Here is a tiny trained network, its code and every weight. The questions are about switching its units off for an input and a target symbol, where a switched-off unit gives its printed mean instead of its output.

import numpy as np


def w(rows, s, z=0):
    codes = np.array(rows[::2]) - 128.0
    scale = np.full(codes.shape[1], s)
    scale[-1] = z or s
    return codes * scale


def f(y):
    return np.maximum(y, 0)


def softmax(a):
    e = np.exp(a - a.max(-1, keepdims=True))
    return e / e.sum(-1, keepdims=True)


def log_softmax(a):
    a = a - a.max(-1, keepdims=True)
    return a - np.log(np.exp(a).sum(-1, keepdims=True))


def net(x, mask):
    ids = ['αβγεημξπστφψω'.index(c) for c in x.split()]
    T = len(ids)
    res = E[ids] + P[:T]
    r = res
    for j in range(2):
        rows = slice(2 * j, 2 * j + 2)
        q, k, v = (r @ M[0][rows].T for M in (Q, K, V))
        z = softmax(np.where(np.tri(T) > 0, q @ k.T / 2**0.5, -1e9)) @ v
        o = O[0][rows]
        res = res + np.where(mask[j], z, o[:, -1]) @ o[:, :-1]
    y = f(res @ A[0][:, :-1].T + A[0][:, -1])
    res = res + np.where(mask[2:14], y, B[0][:, -1]) @ B[0][:, :-1]
    return log_softmax(res[-1] @ U[:, :-1].T + U[:, -1])


Q, K, V, O, A, B = {}, {}, {}, {}, {}, {}
E = w([
[52,190,113],'α',
[74,163,152],'β',
[163,79,220],'γ',
[135,143,116],'ε',
[140,134,119],'η',
[177,109,92],'μ',
[194,110,111],'ξ',
[164,113,135],'π',
[203,134,251],'σ',
[112,36,100],'τ',
[164,128,88],'φ',
[83,186,83],'ψ',
[175,214,146],'ω',
],0.02)
P = w([
[142,37,216],'0',
[117,49,213],'1',
[88,56,223],'2',
[67,38,239],'3',
[63,37,246],'4',
[46,33,252],'5',
],0.0035)
Q[0] = w([
[122,102,96],'h1',
[8,169,115],'h1',
[107,189,123],'h2',
[149,70,189],'h2',
],0.018)
K[0] = w([
[39,147,176],'h1',
[77,80,69],'h1',
[175,177,147],'h2',
[155,66,6],'h2',
],0.014)
V[0] = w([
[167,3,209],'h1',
[179,215,200],'h1',
[115,42,27],'h2',
[53,98,45],'h2',
],0.0068)
O[0] = w([
[168,191,123,252],'h1',
[124,165,172,147],'h1',
[123,119,3,160],'h2',
[54,152,48,115],'h2',
],0.011,0.0038)
A[0] = w([
[164,140,106,91],'n1',
[174,31,71,77],'n2',
[181,69,108,155],'n3',
[199,183,106,62],'n4',
[152,193,98,135],'n5',
[144,107,188,212],'n6',
[6,177,153,92],'n7',
[151,133,189,205],'n8',
[161,127,47,134],'n9',
[141,193,150,83],'n10',
[128,191,51,135],'n11',
[62,213,86,255],'n12',
],0.013,0.0064)
B[0] = w([
[81,142,111,150],'n1',
[127,131,187,214],'n2',
[144,225,121,200],'n3',
[108,149,72,184],'n4',
[58,201,176,173],'n5',
[135,179,68,242],'n6',
[230,105,106,204],'n7',
[65,125,66,255],'n8',
[165,130,195,218],'n9',
[98,43,188,179],'n10',
[53,2,144,204],'n11',
[175,79,153,250],'n12',
],0.0096,0.0087)
U = w([
[202,116,130,46],'α',
[175,132,144,255],'β',
[107,113,79,226],'γ',
[131,113,139,42],'ε',
[120,118,71,68],'η',
[189,163,242,75],'μ',
[205,180,153,83],'ξ',
[137,124,57,106],'π',
[7,124,113,96],'σ',
[101,88,235,160],'τ',
[159,134,181,50],'φ',
[125,53,18,93],'ψ',
[123,118,88,220],'ω',
],0.014,0.0047)

Each question gives the input, a string of symbols that net reads in full, and the target symbol t.
The units are the heads (2 rows each of Q, K, V and O) and the neurons (one row each of A and B). Each row of codes is followed by its name. A weight is (code - 128) times the scale printed after its matrix; where a second scale follows, it is the last column's (O, A, B and U).
mask holds one flag per unit, heads first, then neurons. A switched-off unit (its flag False) gives its mean, the last column of its rows in O or B, instead of its output. The means were averaged over made-up inputs and are rounded, as every weight is.
A unit's drop is (log p(t) with every unit on - log p(t) with that unit switched off) / (log p(t) with every unit on - log p(t) with every unit switched off).
The circuit of an input: a set's keep is (log p(t) with only the set's units on - log p(t) with every unit switched off) / (log p(t) with every unit on - log p(t) with every unit switched off). Starting from the 12 units with the biggest drops (on a tie, the unit counted first), units are removed one at a time, each time the one whose removal leaves the highest keep (on an exact tie, the one counted first), for as long as the keep stays at least 0.8.
units of the circuit, in order: the units of the circuit, biggest drop first
most important unit: the unit with the biggest drop
k most important neurons: the k neurons with the biggest drops, biggest first
which heads matter: for each layer, one digit per head in row order, 1 if its drop is at least 0.15 and else 0, layers parted by /
drop of u: that unit's drop, to one decimal
input π ξ α τ α, target τ: units of the circuit, in order : (n6; n12)
input α α ξ ψ, target ψ: which heads matter : 10
input ξ μ ψ σ ε σ, target σ: which heads matter : 10
input ξ φ τ ψ τ π, target τ: 4 most important neurons : (n11; n9; n6; n8)
input ξ φ μ τ φ, target τ: which heads matter : 01
input τ ε ψ ψ ψ μ, target τ: 2 most important neurons : (n2; n9)
input γ σ φ, target σ: most important neuron : (n8)
input ε ψ π ξ, target ξ: 3 most important neurons : (n11; n3; n10)
input τ β ξ ξ τ μ, target τ: 4 most important neurons : (n11; n9; n2; n6)
input ψ γ τ ξ, target τ: 3 most important neurons : (n11; n9; n8)
input α φ ξ, target ξ: 4 most important neurons : (n11; n3; n10; n8)
input β ψ τ, target τ: drop of n2 : 1.2
input σ ξ ξ π, target σ: drop of n8 : 0.3
input σ ξ ξ, target σ: most important unit : h1
input ξ ψ μ α, target α: drop of n8 : 0.2
